[[29, 69, 8, 58, 14],
 [37, -50, 30, 71, 38],
 [63, 51, -38, -36, -45]] -> -36

[[61, -45, -66, 34],
 [15, 5, -25, -32],
 [-4, -46, -37, -40]] -> -37

[[-59, -8, -3, 30, -18, -18, -65],
 [-39, -8, -3, 11, -18, -18, -11],
 [20, 5, -38, -7, 17, 36, 42]] -> 36

[[14, 24, 16, 6, 13, -20],
 [-36, -31, 2, -14, -28, 13],
 [63, -1, -35, 63, 66, -39]] -> 66

[[26, 50, -50, -25],
 [44, -64, 17, -56],
 [-67, 39, -13, -25]] -> -13

[[20, 24, -32, -46],
 [-1, 67, -21, -16],
 [-9, -29, -79, -7]] -> -79
---
[[27, 19, 45, 66, 34, 55, 61],
 [53, 82, 38, 32, 47, 39, 37],
 [51, 8, 48, 44, 50, 38, 44]] 47

[[5, 5, 7, 4, 3],
 [6, 6, 2, 1, 5]] 7

[[-32, 33, 45, 43],
 [31, -3, 21, 10]] 33

[[156, 151, 196, 157],
 [110, 120, 184, 166],
 [220, 210, 45, 57]] 120

[[74, 50, 87, 618, 579, 787],
 [754, 293, 133, 654, 184, 863]] 618

[[6, 6, 89, 54, 54],
 [53, 46, 55, 35, 28],
 [63, 58, 35, 37, 21]] 55

[[507, 814, 954, 578],
 [676, 192, 884, 676]] 814

[[11, 68, 34, 87, 15],
 [35, 31, 46, 11, 88],
 [29, 37, 42, 59, 39]] 46
---
[[ 69  40  67 -68 -63  62]
 [ 66 -67  58  41  50 -60]
 [-69 -60 -73 -60 -58 -61]] -> -67

[[ 51  32  51 -64 -61  47  24]
 [-62   1 -50   3 -10  -4 -15]
 [ 30  48  37 -40 -47  58  -5]] -> 1

[[-18   0  43  43]
 [ 64  37  -4 -16]
 [-40   2 -31 -16]] -> 37

[[ -7  56  -7  32]
 [-12 -14  65  -8]
 [ -8  55  -4  31]] -> -14

[[-62  58  15  -9]
 [-59  27 -54  -4]
 [-62   8 -45 -11]] -> 27

[[ 54 -19  36   2  53 -58 -54]
 [ 65  21  46  31  61 -67 -49]
 [-45  55  46  52 -44  40  62]] -> 21

[[-41  49  43  49 -40]
 [-46 -56 -42 -34 -47]
 [ 50  -5  34   1  49]] -> -56
---
4756,4976,5674,2045,2546,8874,2311
5929,3842,7645,5639,6164,6314,3621
6449,2707,3336,5109,2530,2517,7100
--> 6164

55,44,57,56,22
50,50,77,76,7
--> 77

665,-568,567,-532,500
78,528,71,449,29
--> 71

62,93,197,89,70,143
217,58,106,101,135,94
16,142,90,134,141,90
--> 101

163,82,120,156,163,34
46,121,85,52,46,167
102,214,220,54,123,136
--> 52

78,77,75,45
43,35,13,42
--> 35

19,16,37,28,29,17
49,1,30,43,32,-34
--> 43
---
 -4  -28  -11  -15   -6    3  -27
-17   24   29   32  -16   -3   24
  1   23   12   12    4   -5   13
 15   67  -24  -19   28   14   35
-11   25   -8   -2   -5   17   23
-18  -24  -11   -9  -20   14  -15
  0   46    5    8    6    4   29
⇒ 0

 49  -12  -14  -20   26   50  -30
 65  -20  -16   38   33  -18  -12
-56   -2    7  -46    8   26   35
-31  -34   -5   20   49    8   49
 17   15  -13  -20  -21  -51  -46
  5  -16  -34  -23   71    4  -15
⇒ 5

  0    1    0   -1   -4    1
  0  -15    1    0  -12    0
  1   56   -3    1   43   -1
  0  -13    1   -1  -14    1
  0   20    1   -2   16    0
⇒ 0

 -1   -3   -5   -1   -1   -1
-21   23  -24  -19  -16  -11
  0   -3    1    0    0    1
 -1   -3   -2   -1    0    0
-11  -48  -47   -9   -7   -9
  7  -52   -4    7    8    9
-10  -42  -30   -8   -5   -2
 -3    2   -8   -3   -3   -4
 -2    5   -2   -2   -1   -2
 -1  -30   -8    0    1    4
-20   76   -2  -19  -18  -13
⇒ -20

 14  -37  -68   16   44   58   -7    1   37   15
 14    7  -50   25    1  -23  -21    5  -30   39
 16   -2   -7    5  -11  -21    0   23   -2   -3
  7    1   26   -8  -10    5   19    9   15  -36
 -7    2    2   -8   -7  -28  -16    7  -15   23
-19    6    7   -9   18   35    7  -28    3    4
⇒ -19

 2  50  19  -6  -1   2   7   6  30  38  44  36
59  -7  19  15   6  17  -6  52   6  16  -7   0
-3  -2  -4  10  20   0   9  -3  -7  -6   0  -4
59  -7  18  15   7  17  -6  53   4  16  -7   0
 3  -6  -4  16  22   2   5   1  -7  -6  -6  -6
 2  52  20  -6  -1   3   7   6  31  39  45  37
 0  -4  -4  11  21   1   6  -1  -7  -5  -3  -4
⇒ 0
---
array([[-13, -38,  31,  -6,  25,  77, -31],
       [-43, -32,  37,  11, -53,  58,  26]]) yields 58

array([ 36, -45,  73, -28,  17]) yields -28

array([  8,   1, -57, -13]) yields -57

array([ 51, -55, -58,  44, -53,  40]) yields -53

array([[ 28,  15, -26, -39, -41],
       [ 69,  49, -35,  29,  12],
       [ 65,  18,  -6,  20, -34]]) yields 20

array([-28, -11,  -8, -77, -17,   9]) yields -17

array([-72, -43, -27,  26,  -2]) yields 26

array([ 78, -34,   3, -16, -73, -43, -75]) yields -43

array([-58, -56, -49,   4,  42,  57]) yields 42
---
[[ 15   7 -25 -13  -7  12]
 [-29  33 -58  45  59  45]
 [-16  34 -56  55  41  27]]
59, -58

[ 19 -45  22  45  65  24]
65, -45

[[  8   4 -15  13 -31   0 -28]
 [-65  27  -7 -12 -34  19  40]]
40, -65

[-54  50  19 -32 -64  44]
50, -64

[[ 37 -59   2   6   5  -7  50]
 [  0  24 -22  -9  -6 -32  32]]
50, -59

[ 61  30  38 -20  10]
61, -20

[68 14 13 22 11]
68, 11

[-60  18  44  -6 -41 -20]
44, -60

[ 64 -43   6  34 -62]
64, -62

[-32 -30 -53 -56]
-30, -56
---
[[ -5 -56  39  22  -4 -36]
 [ 11  19 -63 -13 -13 -21]
 [ 11  61 -30 -22  13  32]] value 22

[ 73  66 -26  59  40  18  56] value 59

[-59 -11  -3 -29 -21] value -29

[-48  27   7  29 -29 -79  59] value 29

[-13  72 -26  -8  -3   0] value -8

[ 69   0 -25 -43  49  -8  55] value -43
